In the rows, zero is written as 128.
Each name stands for a flat space through zero: a line, a plane or more. A row that begins with a name and a colon came from that space; any other row is followed by the name of the space it lies nearest, among the names in its block.
j323_j444: [151 142  89 143 136 136 111  90 110 142 148  82 194 157 167 161 105 113
 124 134 177 117]
j987_j838: [132 127 148 139 140 125 146 159 128 125 113 174  91 147 126 126 126 142
 121 123 125 142]
j739_j347: [127 116 139 140 137 144 130 131 137 135 121 125 141 131 137 140 127 122
 131 123 129 135]
j933_j566: [116 145 179 209  94 143 137 128 152  53 127 224 111 156 141 134 184  73
  76 123 133 168]
j822_j711: [100 141 179 141 112 137  51 122 191 109 160 171 220 113 130 137 187  82
  99 132  86 149]
j933_j566: [116 145 142 119 116 134 108 127 150 112 133 141 146 109 123 114 145 124
 117 129 113 135]
j323_j444: [126 133 209  83 149 152  98 148 145 143 107 138 144  79  97 110 148 151
 134 127 113 142]
j168_j706: [144 124 113 148 152 149 143 119 105 156 153 101 148 148 155 134 113 142
 148 111 161 118]
j822_j711: [152 193  80  88 114 106 146 151 119 111 128 147 107 134 153 118 108 171
 125 121 151 130]
j168_j706: [128 132 144 186 130 122 106 128 137 116 171 172 154 176 141 131 136 118
 103 129 126 136]
j933_j566: [111  94 130 117 140 157 127 106 129 161 124  93 158  94 129 141 163  90
 156 115 124 118]
j987_j838: [135 112 124  62 142 135 106 131 142 171 100  56 169  84 126 156 106 144
 162 132 119 120]
j822_j711: [128  57 252 174 143 161 127 126 105 151 165 125 118  95  96 140 201 112
 171 102 126 132]
j822_j711: [126 118  88 117 117 105 182 154 102 140 148 154  58 121 136 126 167 133
 168  95 120 116]
j739_j347: [106 126 143 120 173 172 127 123 122 172 137 172 158 116 135 108 191  93
 136 101 135 127]
j168_j706: [110 128 118  81 132 137 110 133 151 150 132  93 150  85 114 101 121 152
 150 123  94 116]
j323_j444: [145  94 147 104 132 116 140 122  94 147 113  73  93 103  99 138 112 147
 158 136 137 113]
j987_j838: [135 153 175  58  85  82  80 167 174  95 100 154 132  78 104 163 158 135
 121 145  84 154]
j323_j444: [126 147 178 145 140 172 102 105 141 116 103 165 188 126 146 152 175  68
  93 130 162 154]
j323_j444: [148  97 135 132 126 120 119 111 106 150 155  60 147 121 128 159 117 138
 162 128 142 111]
j822_j711: [145 105 123 118 140 103 145 144  92 164 156 123 100 131 127 147 145 144
 168 112 133 113]
j822_j711: [116 126 183 189 108 159 104  84 140  79 134 122 156 128 113 112 135  95
  89 146 138 140]
j987_j838: [129 110 142 103 150 137 167 152 112 145  75 145  69 115 113 126 130 133
 140 122 132 134]
j168_j706: [131 121  97 129 146 121 141  99  83 146 124 121 113 146 122 124 129 104
 123 138 158 109]
j822_j711: [112 127  73 135 109 120 177 135 123 115 129 143  73 129 137 110 138 121
 139 111 116 120]
j933_j566: [107 169 137  82 104 140  91 111 163  95 118 103 156  74 100  75 115 146
 107 146 102 127]
j323_j444: [124 135 118 126 123 116 129 137 135 120 122 149 117 136 128 127 128 126
 118 131 119 132]
j323_j444: [108 127 178 145 166 196 140 157 179 122  58 150 129 132 123  89  73 156
  96 130 114 161]
j987_j838: [129 128  73 154 131 113 148  95  91 123 123 128 107 170 131 123 109 100
 104 145 157 112]
j987_j838: [133 149 172 101 104  89  85 156 143 117 168 184 141 106 118 146 196 126
 133 121 100 139]
j168_j706: [138 150 102 149  97 129 158 117 123  86 116 125 106 138 150 137 118 119
 115 128 155 136]
j933_j566: [ 88 101 116 138 132 148 116 120 159 148 145 137 164 114 133 124 170  83
 137 113  89 124]
j987_j838: [106  81 122 148 133 142 160 102  98 144 144  91  86 110  99  91 137 119
 155 119 118 101]
j933_j566: [ 95 119 135  67 142 166 111 119 152 164 117  96 164  55 111  99 162 117
 158 113  97 117]
j933_j566: [164 101 157 165 104 108 148 121  94 102 140  57  78 138 108 135  65 182
 144 144 149 120]
j323_j444: [ 99 107  76 110 133 129 141 113 137 134  93  74 101 120  97  79  58 147
 122 152  95 106]
j168_j706: [141  98 128 113 188 146 163 172 112 198 109 142 110 145 147 147 120 154
 167 100 137 129]
j739_j347: [134  92 140 123 146 129 153 132 105 150  91 122  94 127 118 153 132 112
 141 129 139 128]
j739_j347: [106 133 110 159  78 130 137 112 159  70 133 109 114 116 123 102 112 124
 112 135 102 130]
j739_j347: [130 141 124 139 105 112 122 131 134 106 152 139 127 133 133 128 136 132
 124 126 122 130]
j822_j711: [137 166  90 108  90  98 154 163 145  91 116 162  89 128 151 141 129 145
 126 119 120 142]
j933_j566: [130 121 235  88 112 167 123 133 132 119 123  98 120  30  93 113 184 147
 168 107 123 139]
j323_j444: [105  99 145 170 120 147 116 110 162 109 103 130 154 137 128 147 132  76
 101 142 111 143]
j168_j706: [109 144  93 118 130 163 163 129 136 132 120 144 124 108 153 108 157 112
 140  98 133 129]
j323_j444: [156 129  85 152 129 108 156 133 105 126 120 118 107 177 156 161  84 139
 125 133 161 127]
j168_j706: [127 128 206 177 111 127  80 142 166  98 172 170 168 139 125 138 157 127
 109 128 102 152]
j168_j706: [147 137  65 118 107  78 152 144 124 105  93 106  76 163 128 139  46 165
 113 156 126 124]
j822_j711: [155 102 121 124 162 115 128 134  87 188 179  80 134 143 130 134 102 178
 176 116 142 100]
j987_j838: [110  85 197 185 130 176 139 115 132 122 147 121 124 109 114 111 160 113
 142 109 121 134]
j739_j347: [110  94  96 111 176 196 155  68  91 184  99  26 148  95 117  88  95 116
 155 126 163  93]
j933_j566: [125 105 146 146 121 161 134  92 123 120 113  75 142 105 124 134 126 104
 133 131 147 126]
j822_j711: [105 161 131 138 125 166 113 114 158 108 141 139 166 116 135  82 131 128
 107 122 120 133]
j987_j838: [124 155  98 147 121 139 141 120 130 110 142 135 130 144 145 102 113 136
 115 123 139 126]
j739_j347: [116 130 148  84 146 121 123 165 150 137  73 175 103 116 104 121 130 132
 114 138  98 144]
j987_j838: [127 157 149 145 128 184 162 131 148  90  68 150 119 123 151 120 118 120
  99 121 160 160]
j739_j347: [141 125 131 133 102  62  99 178 165 108 138 160 119 163 127 169 101 157
 117 146  81 144]
j168_j706: [120 121  75 107 135  81 145 140 111 136 103 148  70 154 105 114  98 133
 115 150 108 114]
j739_j347: [ 99  92  95 117 135 168 147 113 141 165 142  62 149  86 136 110 132 125
 177 101 105 106]
j168_j706: [147 160  99 147 110 143 140  99 128  88  79 118 151 152 168 170 106  88
  88 144 185 147]
j987_j838: [138 156 132 168 122 122 125 146 147  93 125 178 129 177 148 133 103 137
  88 136 135 151]
j933_j566: [118  89 121 128 107 102 122 107 114 135 147 108 121 110 112 153 172  85
 149 130 111 112]
j822_j711: [121 113 114 148 126 140 146 128 136 127 131 103 118 132 131 115 100 144
 137 123 118 124]
j323_j444: [101 114 121 147 121 152 159 117 125 121 144 126  96 108 117  82 147 124
 142 109 113 117]
j933_j566: [128 130  94 143 112  74 107 139 133 123 168 158 130 166 133 143 130 124
 118 137 102 121]
j739_j347: [141 144 127 118 130 122 122 125 117 126 129 121 131 131 128 126 115 142
 124 135 143 126]
j739_j347: [162 120 106 126  85  59 153 132  78 109 158 115  60 134 121 164 141 139
 155 130 143 113]
[133 122 112 111 110  63 110 133 117 118 123 147  97 144 102 148 127 117
 112 157 108 122]
j987_j838
[113 132 113 139 132 143 112 112 146 133 130 146 175 136 149 143 156  81
 114 125 128 133]
j933_j566
[ 97 139  85 110 148 154 129 108 151 125  63 111 133 131 112  79  64 123
  86 158 116 125]
j323_j444
[127 150 109 120 114 134 125 102 123 112 121 120 144 117 136 129 141 101
 116 133 148 126]
j987_j838
[128 157 105 128 102 125 129 140 165  89 104 127 132 135 145 129  88 144
 104 138 118 144]
j822_j711
[109 134 107 118 126 125 125 123 134 129 128 157 132 123 128 121 160  97
 120 126 115 126]
j822_j711
[102 148  98 118 141 168 161 127 131 133 127 138 112 108 133  67 133 139
 135 104 125 121]
j822_j711
[163  87 145 173 139 129 139 122 105 143 123  85 137 164 150 194  98 125
 143 131 167 132]
j739_j347
[119 122 161 124 121 116  98 149 164 121 124 155 144 122 117 141 142 123
 118 135  92 143]
j323_j444
[132  97 130 122 164 139 139 144 118 177 130 107 125 132 127 129 110 154
 159 116 124 119]
j987_j838
[160 109 148 113 118  94 142 155 115 122  99  95  77 129 111 158  81 173
 143 143 130 132]
j168_j706
[175 192 141 114  81  70 106 118 101  56 120 133 100 143 112 137  93 158
  82 171 169 137]
j933_j566
[145 187  50 105 129  57 119 145 110 118 118 214 111 197 146 144 119 115
  77 153 144 129]
j933_j566
[ 97 116 130 130 127 154 121 100 141 124 119 112 143 103 110  98 140  99
 120 133 112 121]
j323_j444
[117  84 196  62 121  92  93 135 115 152 144  85  89  50  39  95 150 164
 170 142  69 103]
j168_j706
[123 118 113  95 147 151 141 110 113 155  95  92 131 102 123 124 126 115
 142 127 143 117]
j933_j566
[ 80 140  70 139 108 126 112 108 166 109 148 146 152 131 128  87 137  95
 102 133  82 118]
j323_j444
[129 152 161 116 110 131 130 150 142 105 127 172 117 105 132 131 172 126
 128 113 124 147]
j822_j711
[196 100 160  76 141  77 129 142  66 162  95  63  90 124 107 200  89 170
 164 152 173 119]
j323_j444
[116 152  99 155  74 112 139 118 156  55 100 153 107 140 136 133 122  94
  83 147 120 146]
j822_j711
[123 130 164 145 114 122 137 152 141  99 123 175  89 128 114 117 143 135
 116 125 109 145]
j987_j838
[159 100 156 130 131  98 118 138 108 143 131 105 122 141 122 177 115 141
 144 138 139 128]
j822_j711
[121 129 141 104 135 149 106 108 123 151 163  86 165  88 117 100 144 141
 154 118 125 110]
j323_j444
[125 142 128 151 105 141 122  98 124 104 164 108 149 117 135 113 143 120
 127 123 141 122]
j168_j706
[109 112 135 113 117 104 115 144 134 138 185 116 104 100  90  77 132 175
 159 120  70 106]
j168_j706
[137 134 137 139 112 117 128 111 117  98 101 140 116 138 124 149 133  97
 100 147 150 138]
j168_j706

Rows lie near named flat spaces through zero. A row that begins with a name and a colon came from that space; any other row is followed by the name of its block's space that it lies nearest.
j745j12: [179 140 101  87 130 110 120 122 137 166 166 101 141  68 155  81 112 110
 147 131 113 113]
j834j206: [142 147 109 101 127 126 124 140 131 122 124 128 124 108 116 117 127 142
 115 133 111 113]
j834j206: [120 126 153 134 139 128 118 113 120 102 108 117 130 148 144  92 165 135
 143 133 135 138]
j986j827: [103 140  92 125 161 140 124 131 133  89 129  96 121 133 121 165 142 165
 125 124 136 110]
j118j650: [125 129 140 119 163 114  89 126 121 111 134 123 129 120 143  95 152 134
 136 127 133 121]
j745j12: [119 114 154 112 117 129 126 129 109 133 127 169 116 134 110 117 119 111
 131 104 141 132]
j745j12: [137 107 139 132 131 110 119 113 129 142 141 115 125 127 147  95 106  90
 159 121 135 123]
j851j887: [125 136 108  99 137 132 107 130 113  97 130 132 136  96  93 137 170 139
 131 114 107 160]
j851j887: [165 126 164 120  88 155 134 164  94 207 121 177 135  97 120  89  88 125
 158 111 139 141]
j834j206: [126 120 134 168 128 135  91 155 139 152  83 107 141 120 115  96  95 128
 166 146 135 147]
j851j887: [123  99 102 206  98 116 149 107 154 121 122  85 150 144 113 192 126  77
 143 151  86 194]
j745j12: [146  86 149 212 137  97 105 127 132 176 156 101 140 135 172 127  80  66
 176 142 120 139]
j851j887: [133 140 112 158  82 135 158 147 169 161  94 133 138 136 108 160  87 131
  85 167 113 134]
j745j12: [160 116 139 121 104 122 157 111 101 131 144 123 117 131 146  96 128  93
 165 113 105 128]
j851j887: [131 113 120 168  92 126 145 126 147 152 120 127 144 129 109 165 107  96
 124 142 108 169]
j834j206: [113 116 104 149 129 132 149 111 139 103 122  85 121 151 129 152 121 119
 149 127 130 128]
j986j827: [128 117 181  89 128 104 161  74  87  78 170 173 106 169 163 108 203  99
 108  99 120 123]
j118j650: [154 152  99 111 120 132 138 145 122 125 134 124 128 102 118 139 136 147
 117 135  92 122]
j745j12: [113 123 117 109 186 127 103 117 107  90 155  92 112 129 152 115 146 144
 168 100 152  94]
j851j887: [120 124 122 107 121 135 109 138 123 132 121 149 134 102  88 132 126 124
 131 112 130 155]
j834j206: [106 111  79 144 134 123 155  89 141  48 112  45 109 164 119 146 142 107
 172 123 108 130]
j986j827: [102 132 175  86 144 149 138 112 102 113 124 164 112 159 147  95 160 161
 122  99 185 102]
j986j827: [155 150 104 187 130 128 124 168 137 155 138 116 149 111 138 184 121 153
 104 170  81 134]
j745j12: [136 156 108 131 149 152 113 177  99 133 145 147 134  97 112 181 144 184
 113 125 108 125]
j118j650: [143 137 129  82  96 130 150 110 147 149 115 134 133 114 126  84 121 120
 117 130 140 128]
j986j827: [148 126 146 165 108 128 110 155 137 176 101 133 145 116 128 102  95 119
 139 154 121 146]
j986j827: [115 134 121 149 154 133 140 114 132  96 128  88 124 159 160 141 152 153
 133 139 135 108]
j118j650: [129 146  73 114 127 130 137 139 151 118 130 107 126 109 104 169 113 144
 105 136 109 115]
j986j827: [162 128 128 199 123 121  91 171 125 150  96  99 144 111 126 105 106 121
 168 166  77 152]
j986j827: [128 133 163 131 123 128 115 142 117 142 121 174 133 130 125 120 140 136
 103 133 129 137]
j118j650: [119 109 192 117 143 111  70 122 132 164 113 160 140 122 146  38 118 106
 142 126 179 134]
j851j887: [164 171 107  94  88 151 128 179 136 180 103 166 148  68  86 125 110 168
  88 149 103 140]
j834j206: [147 150 104 121 107 150 157 169 149 220 157 160 137  96 131 185  53 156
  80 134 152  92]
j745j12: [131 142  99 124 156 129 127 121 134 102 136  80 129 124 150 128 148 152
 140 135 124 110]
j851j887: [108 124  81 151 115 133 105 154 189 158  79  95 138 111  81 144  46 124
 126 153 145 130]
j745j12: [103 157 128  58 148 166 125 157  75  91 139 198 108 113  81 168 176 198
  94  80 142 116]
j986j827: [149 134 118  97 109 141 153 135 118 168 157 149 129 101 127 139 106 129
 125 109 135 119]
j834j206: [143 123 157 123 107 135 118 139 118 157 102 145 131 119 123  72 111 118
 153 126 135 139]
j118j650: [162  97 158 215  91 143 160 142  99 194 137 119 139 143 159 142  86  91
 192 130 114 158]
j745j12: [ 59 101 169 104 149 128 135  83 118  73 132 166 105 188 122 146 166 121
 107  87 187 126]
j118j650: [123 107 105 146 129 127 162  84 148 119 139  56 129 150 162 130 119 102
 172 125 146 126]
j851j887: [110 132 111 158  87 136 162 128 152 103  88 132 131 155  85 184 136 128
  89 152  97 163]
j118j650: [ 71 107 135 112 118 129 174  68 147  71 119 129 110 192 120 159 155 111
 102 108 165 133]
j851j887: [156 133 125 138 105 135 129 151 135 184 126 133 143 100 129 119  91 124
 134 140 123 134]
j118j650: [139 149 102 137 126 147 159 147 102 101 137 123 117 133 122 180 150 162
 121 126  91 118]
j118j650: [145 142  90 171 162 153 137 157 102 120 146  66 123 126 158 166 124 172
 177 130 111  99]
j834j206: [149 154 107 108 137 133 125 147 140 171 159 134 145  88 143 147 118 157
  97 138 132 110]
j834j206: [130 132  89 137 124 137 139 132 148 124 110  79 127 124 121 132 101 134
 151 137 125 119]
j986j827: [131 126 145 139 120 142 140 125 137 160 112 113 133 140 155  96 105 133
 148 135 161 117]
j834j206: [109 117  92 163 146 127 124 113 147  84 107  54 128 146 126 140 131 124
 167 138 120 137]
[125 143 112 174 135 147 116 169 125 118  94 109 129 133 111 154 121 166
 136 150 107 129]
j745j12
[151 150 108 129 134 130 137 123 105  86 139 105 139 114 134 142 200 149
 132 137  73 155]
j851j887
[126 116 118 182 109 148 116 169 152 193  91 111 139 119 108 137  42 126
 158 144 149 134]
j834j206
[106 135 117 111 155 138 113 131 125  94 113 113 117 135 119 121 139 157
 136 119 146 109]
j745j12
[139 130 116 107 128 134 133 133 109 126 143 129 121 112 121 128 128 129
 144 109 120 122]
j986j827
[132 134 117 109 113 140 141 136 139 167 138 144 134 108 120 145 100 134
 111 122 147 123]
j986j827
[105 128 121 160 142 138 113 163 122 125 124 147 121 137 103 187 110 150
 110 127 127 123]
j118j650
[125 138 120 157 136 144 114 164 117 124 108 125 126 128 112 149 121 158
 135 136 115 128]
j745j12
[108  91 154 145 131 128 123 110 105 120 133 131 120 149 125 123 125  93
 174  97 148 149]
j851j887
[104  91 135 162 125 108 146  81 137 100 141 107 126 167 138 154 140  76
 142 121 129 155]
j118j650
[144 144 182  90  89 134 130 147 102 149 108 221 128 120 102  92 150 136
  84 125 118 145]
j118j650
[153 108 185 135  99 118 150 100 115 155 124 138 128 151 170  55 127  86
 158 128 137 133]
j986j827
[151 133 110 139  65 144 125 180 175 241  92 159 154  78  79 135  19 117
 105 154 138 146]
j851j887
[ 94 115 126 100 149 120  99 121 141 116 128 141 118 127 105 126 112 120
 120 108 164 117]
j851j887
[ 68 117 112 141 136 107 144  89 167  51 113 119 112 188 107 188 153 117
  73 138 130 129]
j851j887
[134 123 112 108 106  97 106 124 166 148 127 148 142  94  93 123 104  86
  93 142 110 152]
j118j650
[ 76 135 129  98 153 118 103 122 136  74 129 177 121 141  87 177 173 148
  56 119 138 135]
j986j827
[133 132 148 128 161 128  91 141 112 132 130 123 130 118 151  87 138 147
 151 127 142 113]
j118j650
[137 112 147 152 125 107 149 100 124 135 167 131 132 147 166 145 143  95
 121 130 119 135]
j851j887
[135 115 117 128  87 120 153 110 157 155 124 126 137 123 114 133  96  87
 121 134 125 149]
j118j650
[127 144 142 130 129 134 100 156 130 122  80 136 126 128 112  86 127 154
 125 147 125 122]
j834j206
[114 141 132 114 136 115  86 162 128 117 122 191 126 110  79 155 135 141
  69 133 108 135]
j118j650
[115 130 181  82 126 152 145 116 103 144 127 175 117 147 148  85 139 151
 124  98 190 105]
j986j827

Rows lie near named flat spaces through zero. A row that begins with a name and a colon came from that space; any other row is followed by the name of its block's space that it lies nearest.
j89_j138: [143 135 119  82 180 104 160 157 124 100 194 143 108 130 125 115 123 157
 114 167 173 127]
j486_j842: [122  93 137 125 145 146 141 150  98 138 129 134 117 169 133 144 100 115
 120 104 136 124]
j89_j138: [132 122 115  88 200 134 102 216 148 126 102  96 148  75  78  76 126 174
 172 194 139 129]
j89_j138: [122 101 160 146 147 138 149 142 113 127 148 126 130 136 137 114 128 111
 118 132 157 127]
j89_j138: [130 123 107 135 125 124 120 121  86 159 107 107 108 165 105 147 114 120
 154  93 112 107]
j708_j625: [109 145 119 149 101 132  97 157 130 126 111  88 153 138 131 172 137 113
 139  95 156 101]
j708_j625: [123 159 123 153 130 112 118 111 136 128 136 102 133 116 113 118 145 138
 144 150 136 116]
j89_j138: [119 140 138 141  80 155  88 126 195 120  68 134 157 101 140 155 132 128
 103 105  93 148]
j708_j625: [183 106 165 149 132 128 140  86 112 163  95 196  87  99 101 114 145  71
 135 155  57 163]
j89_j138: [145 131 132 117 153 132 132 124 103 165  84 145 137 148 113 167  92  96
 167 106  61 168]
j708_j625: [164  81 153 109 155 159 122 150 130 162  55 170 101 129 100 145  91 114
 117  97  58 175]
j708_j625: [107 125 122 129  70 145 110 131 147 110 119 139 150 129 168 157 137 111
 106 103 136 119]
j708_j625: [ 77 141 126 157  94 140 115 121 152 101 150  98 157 158 173 156 119 148
  95  98 169 111]
j638_j688: [137  68 142 136 149 136 162 122  48 152 156 163  70 207 141 162  86  97
 105  82 133 126]
j638_j688: [117 106 132 185 115 128  94 115 103 130 135 141 111 104 150 129 141 121
 131 152 134 132]
j486_j842: [130 123 151 143 124 131 132 119 126 127 127 151 146 107 153 136 133  99
 132 137 114 159]
j89_j138: [131 134  57  61 136 112  98 153 128 105 145 159 115  79 123  86 139 180
 159 211 121 117]
j638_j688: [116 167  98 102 144  96 152 133 119 120 167  53 143 151 110 109 132 168
 148 105 179  91]
j89_j138: [115 151 145 131 128 148 118 150 197 101 123 131 148 125 123 137 132 140
  92 155 144 119]
j89_j138: [142 108 180 139 136 115 170 122 131 106 171 128 137  95 168 108 143 122
  90 102 170 169]
j638_j688: [123 127 110 132 149 105 104 153 115 110 156 106 126  85 140 113 137 170
 140 149 165 136]
j89_j138: [123  63 131 132 147 148 129 162  60 153 121 135 106 159 131 128 105 104
 144 111 134 119]
j708_j625: [160 129 115  97 103 110 116 139 140 119 114 132 126  62 123 102 167 132
 135 127 126 137]
j638_j688: [128 121 103  79 107 154  91 158 185 109  83 167 142  81 131 112 130 154
 119 165  91 141]
j486_j842: [138 140 156 127 162 140 143 137 141 138 114 155 145 135 111 143 116  93
 142 162  99 148]
j708_j625: [154 128 135 121 130 113 129 165 123 113 149 129 113 105 118 134 162 109
 120 135 176 108]
j638_j688: [154 102 140 143 160 120 127 124 134 135 127 114  66 119  90  92 125 179
  91 116 139 128]
j486_j842: [122 185 106 123  71 111 116 103 166 102 140 133 163  92 142 128 178 111
 141 165 134 106]
j708_j625: [135 173 100 128 131 108  78 163 156 131  87  62 146  82  80 129 153 160
 168 128 135 111]
j486_j842: [134  84 136 103 145 161 152 135 114 152 103 157 100 180 106 119  94 116
 114 115  97 120]
j708_j625: [173 100 131  75 177 114 137 177 132 127 118 122 100  85  97  95 123 171
 118 112 135 158]
j486_j842: [124 145  91 111 166 101 113 169 110 113 167  94 104 149 114 154 111 179
 129 124 181 104]
j638_j688: [126 161  82 101 162 115 103 150 136 124 133 122 115 133  90 128 118 169
 155 182 125 104]
j638_j688: [124 101 152 122 119 148 165 117 102 140 129 154 133 183 157 163  97  84
 110  77 114 143]
j486_j842: [144 124 111 114  97 138 119 105 152 131 105 158  94 119 101  95 148 135
 112 152  99 102]
j638_j688: [106 156 130 129 126 130 122 119 176 115 119  93 164 116 136 120 119 167
 118 116 126 144]
j89_j138: [119  96 112 123  93 149  92 150 135 121 100 139 120 115 145 135 128 140
 109 108 126 122]
j486_j842: [125  95 148 132 130 139 141 120 109 136 122 142 137 127 159 128 109 117
 123 101 110 166]
j486_j842: [ 92 176 107 102 103 119 129 130 147 103 142 102 202 134 178 170 117 131
 145 101 138 144]
j486_j842: [122 146 106 118  78 112 118 100 139 105 145 141 147  89 169 123 156 132
 127 133 128 137]
j486_j842: [135 130 123 133 156 110 115 131 129 127 132 108 114 106 121 122 118 171
 127 122 131 151]
j708_j625: [120 122 167 178 162 138 133 131 130 132 142 118 109 168 120 157 105 127
  96 117 151 128]
j638_j688: [105 167 121 136 158 123 141 117 109 138 147 122 149 192 129 181  90 112
 155 134 117 127]
j638_j688: [135 106 115 134 152 112 118 146  86 127 157 131  95 123 129 127 126 142
 135 141 154 124]
[146 110 150 139 157 135 149  96 110 155 118 165 103 142 112 115 108 111
 133 147  80 153]
j708_j625
[134 117 126 119 132 135 123 131 116 141 105 145 131 130 130 144 112 115
 142 119  96 149]
j89_j138
[137 142 134 137 125 107 152 110 117 110 186 150 114 119 134 108 165 106
 124 179 165 104]
j708_j625
[165 153 137  62 170 126 171 150 153 136 114 140 128 154  81 140 109 117
 128 121 104 137]
j638_j688
[118 150 150 127 134 152 128 131 181 114 117 165 157 129 134 147 119 111
 113 170 104 145]
j89_j138
[133  87 125 126 152 144 133 144 107 152 111 107  78 172  85 106 106 153
 111  99 135  95]
j486_j842
[145 106 135 112 165 133 138 147 109 148 110 134 112 139 105 127 104 128
 137 118 108 144]
j708_j625
[130 137 170 142 150 133 139 149 169 116 126 102 151 111 121 123 133 133
 106 120 153 143]
j89_j138
[124 152 117 105 125 126 106 160 141 110 123 155 179  81 155 151 141 102
 165 176 117 154]
j638_j688
[131 154 137 133 161 100 156 131 108 129 163  88 147 125 115 112 141 123
 159 139 162 122]
j486_j842
[123 123 161 138 120 146 146 104 141 123 131 182 152 125 165 141 121  87
 117 151  97 166]
j89_j138
[139 131 120 130 131 136 104 135 152 130 106 144 100 125  99 132 129 142
 115 150 113 116]
j486_j842
[140 146 178 158 136 113 156 117 127 129 140 112 163 108 145 144 143  86
 136 107 140 164]
j638_j688
[150 153 112  93 159  92 155 133 121 113 177 119  99 148 114 140 121 159
 112 116 163 121]
j89_j138
[157  99 109  88 117  85 137 152 115  89 184 102  84  84 158 107 148 195
  73  59 209 136]
j89_j138
[111 100 107 127 100 141 105 135 123 114 134 146 123 104 149  96 146 138
 126 162 140 108]
j89_j138
[129 158 114 119 149 122 121 134 141 135 117 113 136 128  96 124 126 139
 154 155 115 119]
j89_j138
[134  89 109 125 121 108 126 132  74 132 149 104 105  97 139  81 148 148
 144 111 160 118]
j89_j138
[140 129 142 144 177 125 125 140 133 146 112  97 109 130  82 114 115 155
 133 129 125 132]
j486_j842
[134  95 136 114 119 130 151 121  99 131 137 144 123 132 154 122 122 114
 120  97 127 145]
j708_j625
